Look-ups in named tables: a row name and a column name give one cell, copied from the table.

Table sulut
,mib,raled
gog,-4.5,1.7
lamab,-6.5,4.8
nul,-7.7,2.9
foni,-4.1,4.9
nonub,-3.6,2.8
dis,-2.8,4.5
pav,-7.0,6.5
fovebug,-4.1,4.6
vopod,-4.4,5.6
doko,-3.5,1.9
lov,-4.7,4.7
buz,-5.4,5.1

What is the raled of vopod in sulut? 5.6
What is the mib of nonub in sulut? -3.6
What is the raled of gog in sulut? 1.7
What is the mib of buz in sulut? -5.4
What is the mib of nul in sulut? -7.7
What is the mib of dis in sulut? -2.8
What is the raled of dis in sulut? 4.5
What is the raled of doko in sulut? 1.9
What is the mib of gog in sulut? -4.5
What is the mib of fovebug in sulut? -4.1
What is the mib of doko in sulut? -3.5
What is the raled of buz in sulut? 5.1

Table gebo
,telosu,bagimom,bafe,zura,lanom,les,tem,furo,kip
vilater,89719,65696,46215,49248,43432,72037,69055,56786,68304
movaf,52887,40114,89300,53296,78865,54063,84205,55080,36693
kub,43527,63918,92084,74456,66977,42946,76987,44048,24221
veg,68644,63236,63020,59499,33792,56587,39437,52019,73443

veg, les -> 56587
movaf, les -> 54063
kub, zura -> 74456
vilater, bafe -> 46215
vilater, lanom -> 43432
vilater, telosu -> 89719
kub, les -> 42946
kub, lanom -> 66977
movaf, bafe -> 89300
movaf, tem -> 84205
veg, kip -> 73443
veg, zura -> 59499
kub, furo -> 44048
movaf, zura -> 53296
kub, bafe -> 92084
vilater, les -> 72037
veg, bagimom -> 63236
movaf, telosu -> 52887
vilater, furo -> 56786

vevupod:
|  | romema | riv | vabofig | sozese | kef | netod | ref |
|---|---|---|---|---|---|---|---|
| kan | -4.852 | 0.847 | -50.010 | 25.356 | 3.774 | 17.458 | -20.009 |
| toguse | 36.142 | -22.278 | -37.323 | 39.636 | -24.765 | 1.816 | -16.059 |
| gefisan | 7.754 | -78.676 | -33.811 | 23.996 | 33.980 | 25.530 | -32.063 |
| raliban | -12.812 | -50.909 | -53.967 | 38.759 | 16.364 | 27.077 | -44.469 |
| nipubil | -35.648 | 72.264 | 39.376 | -34.348 | 15.874 | 7.363 | -9.632 |
| sefom | -11.222 | -29.736 | 3.764 | 34.624 | 23.671 | -40.631 | -3.977 |
| zoli | 11.048 | -24.053 | -13.192 | -71.760 | 7.338 | -20.187 | 30.298 |
| tek | -11.381 | -19.564 | -12.702 | 32.518 | -0.314 | -71.809 | -18.233 |
| nuvinun | 55.568 | 22.071 | -36.815 | 27.283 | -24.418 | -4.171 | 30.429 |
| ginosob | -29.183 | -51.228 | -48.324 | 26.794 | -35.848 | -8.545 | -26.579 |
| rezuti | -8.959 | -27.044 | 30.740 | -4.496 | -25.440 | -8.184 | 0.301 |

ref of gefisan: -32.063
riv of rezuti: -27.044
romema of ginosob: -29.183
vabofig of zoli: -13.192
vabofig of kan: -50.010
netod of nuvinun: -4.171
riv of toguse: -22.278
kef of nipubil: 15.874
romema of raliban: -12.812
romema of nuvinun: 55.568

zekes:
fields: sinuval, tubevi
dusene: [82, 59]
tegutok: [38, 72]
gudibap: [38, 57]
mumebab: [58, 47]
zole: [24, 57]
forareg: [42, 26]
keboko: [55, 48]
dapu: [58, 63]
gud: [65, 51]
tebifin: [26, 31]
bipab: [64, 75]
vot: [83, 74]

gudibap, tubevi: 57
dapu, sinuval: 58
bipab, tubevi: 75
tegutok, tubevi: 72
tebifin, sinuval: 26
dusene, sinuval: 82
tegutok, sinuval: 38
zole, sinuval: 24
mumebab, tubevi: 47

rumu.tsv
	piresel	kibo	sop	kikuz	papog	viza	gon
merunel	159	105	122	143	137	107	185
lafalos	141	131	124	204	184	82	175
budezo	129	140	156	203	144	118	152
falitir	118	185	136	133	169	145	118
nev	90	109	156	60	74	184	90

viza of merunel = 107
sop of merunel = 122
kibo of budezo = 140
gon of lafalos = 175
kibo of lafalos = 131
papog of nev = 74

vuv.csv
,gibik,pimuk,lon,vuge,kezur,batigin,riso
sef,801,423,216,377,618,761,363
zozi,500,472,458,628,471,357,512
lan,442,603,583,437,736,721,513
zaruk,428,510,464,580,634,486,548
falu,469,501,458,560,651,461,636
motif,580,504,479,409,349,514,625
rofa,506,519,293,611,626,380,685
lalet,508,467,548,582,448,404,398

zozi, lon => 458
falu, kezur => 651
zozi, kezur => 471
zaruk, batigin => 486
zozi, gibik => 500
rofa, lon => 293
lalet, pimuk => 467
motif, batigin => 514
rofa, vuge => 611
lalet, riso => 398
falu, pimuk => 501
sef, vuge => 377
rofa, riso => 685
lalet, gibik => 508
motif, vuge => 409
motif, riso => 625
sef, gibik => 801

dozene =
|  | kabolig | vorile | tekat | bava | sorafer | ked |
|---|---|---|---|---|---|---|
| puzaga | 0.24 | 0.71 | 0.30 | 0.34 | 0.50 | 0.36 |
| ran | 0.46 | 0.45 | 0.29 | 0.39 | 0.55 | 0.18 |
| vates | 0.41 | 0.40 | 0.62 | 0.91 | 0.42 | 0.36 |

What is the vorile of ran in dozene?
0.45
What is the ked of ran in dozene?
0.18
What is the sorafer of vates in dozene?
0.42
What is the kabolig of ran in dozene?
0.46
What is the ked of vates in dozene?
0.36
What is the vorile of vates in dozene?
0.40
What is the kabolig of vates in dozene?
0.41
What is the bava of vates in dozene?
0.91
What is the sorafer of ran in dozene?
0.55
What is the sorafer of puzaga in dozene?
0.50
What is the bava of puzaga in dozene?
0.34
Row with the largest bava: vates

